Below are the code and all the weights of a small trained network. Each question names an input and a class and asks about switching units off, where a switched-off unit gives its printed mean instead of its output.

import numpy as np


def w(rows, s, z=0):
    codes = np.array(rows[::2]) - 128.0
    scale = np.full(codes.shape[1], s)
    scale[-1] = z or s
    return codes * scale


def f(y):
    return np.maximum(y, 0)


def log_softmax(a):
    a = a - a.max(-1, keepdims=True)
    return a - np.log(np.exp(a).sum(-1, keepdims=True))


def net(x, mask):
    res = np.array(x, float).reshape(1, 3) / 4 @ E
    y = f(res @ A[0][:, :-1].T + A[0][:, -1])
    res = res + np.where(mask, y, B[0][:, -1]) @ B[0][:, :-1]
    return log_softmax(res[-1] @ U[:, :-1].T + U[:, -1])


A, B = {}, {}
E = w([
[47,59,1,89,164,157,186,73,122,155],'x0',
[68,165,157,220,89,144,75,47,91,244],'x1',
[133,200,117,117,192,254,92,96,227,98],'x2',
],0.0086)
A[0] = w([
[45,110,90,159,123,141,143,53,101,192,142],'N1',
[132,90,77,57,168,110,183,156,147,87,184],'N2',
[64,150,144,221,87,154,82,49,101,226,192],'N3',
[134,60,85,82,158,108,185,164,140,89,200],'N4',
[215,151,170,104,145,107,106,203,154,59,199],'N5',
[133,194,106,120,187,254,88,98,229,110,193],'N6',
[59,117,77,140,121,161,146,50,107,177,132],'N7',
[99,79,66,73,172,146,205,127,136,93,155],'N8',
[83,82,124,154,70,69,155,86,46,178,174],'N9',
[119,75,141,127,83,14,170,155,37,140,254],'N10',
[130,197,203,192,90,138,60,117,107,158,142],'N11',
[172,122,184,150,82,55,122,171,93,124,182],'N12',
[188,173,228,146,102,114,96,171,138,107,241],'N13',
[137,169,193,198,82,124,58,107,115,178,143],'N14',
],0.0067,0.005)
B[0] = w([
[70,99,94,123,189,100,96,168,152,121,212],'N1',
[166,128,103,76,54,150,170,114,92,137,213],'N2',
[80,124,115,167,229,121,30,121,135,171,246],'N3',
[164,122,94,82,65,133,186,130,99,154,215],'N4',
[187,192,165,151,84,111,127,178,184,65,213],'N5',
[111,228,111,90,144,199,141,89,194,109,246],'N6',
[55,111,69,114,196,117,113,161,169,116,204],'N7',
[145,114,88,60,94,172,173,94,110,156,211],'N8',
[98,74,126,131,156,69,88,168,82,125,219],'N9',
[108,99,136,140,85,1,165,188,33,143,252],'N10',
[159,156,172,182,160,153,81,71,108,182,196],'N11',
[124,161,184,192,78,60,155,144,88,103,202],'N12',
[208,194,234,203,94,120,114,119,137,83,218],'N13',
[142,129,169,182,145,137,80,77,79,177,198],'N14',
],0.0075,0.011)
U = w([
[160,146,162,163,48,66,205,205,108,52,138],'0',
[210,169,151,116,103,177,118,176,253,23,251],'1',
[134,102,191,192,124,85,89,111,50,180,59],'2',
[170,173,165,167,159,223,78,36,143,179,67],'3',
[163,39,64,52,66,109,199,153,52,224,176],'4',
[132,131,70,43,95,246,201,28,150,121,157],'5',
[65,7,66,121,181,88,85,204,97,142,95],'6',
[43,134,55,119,202,172,109,115,239,155,83],'7',
],0.0052,0.0015)

Each question gives the input, the list of numbers given to net, and the class t.
The units are the neurons (one row each of A and B). Each row of codes is followed by its name. A weight is (code - 128) times the scale printed after its matrix; where a second scale follows, it is the last column's (A, B and U).
mask holds one flag per neuron, in row order. A switched-off neuron (its flag False) gives its mean, the last column of its row in B, instead of its output. The means were averaged over made-up inputs and are rounded, as every weight is.
A unit's drop is (log p(t) with every unit on - log p(t) with that unit switched off) / (log p(t) with every unit on - log p(t) with every unit switched off).
The circuit of an input: a set's keep is (log p(t) with only the set's units on - log p(t) with every unit switched off) / (log p(t) with every unit on - log p(t) with every unit switched off). Starting from the 12 units with the biggest drops (on a tie, the unit counted first), units are removed one at a time, each time the one whose removal leaves the highest keep (on an exact tie, the one counted first), for as long as the keep stays at least 0.8.
circuit, biggest first: the units of the circuit, biggest drop first
most important unit: the unit with the biggest drop
top k neurons: the k neurons with the biggest drops, biggest first
drop when u is switched off: that unit's drop, to one decimal
input [-1,0,2], class 1: circuit, biggest first => [N3; N10; N14]
input [7,8,1], class 7: most important unit => N10
input [1,-6,-6], class 4: circuit, biggest first => [N4; N2]
input [0,0,2], class 1: circuit, biggest first => [N3; N10]
input [-4,-2,2], class 1: circuit, biggest first => [N10; N5]
input [5,1,-5], class 6: circuit, biggest first => [N9; N1]
input [1,-6,8], class 5: circuit, biggest first => [N8; N2; N6]
input [3,1,-7], class 6: circuit, biggest first => [N9; N13]
input [-3,6,2], class 3: circuit, biggest first => [N10; N11]
input [-6,2,4], class 3: circuit, biggest first => [N11; N10]
input [1,-2,-5], class 4: top 2 neurons => [N13; N5]
input [-6,7,2], class 3: top 2 neurons => [N10; N11]
input [4,5,-3], class 6: drop when N14 is switched off => 0.0
input [1,3,4], class 7: most important unit => N13
input [2,2,-3], class 6: drop when N13 is switched off => 0.1
input [1,6,6], class 7: drop when N13 is switched off => 0.2
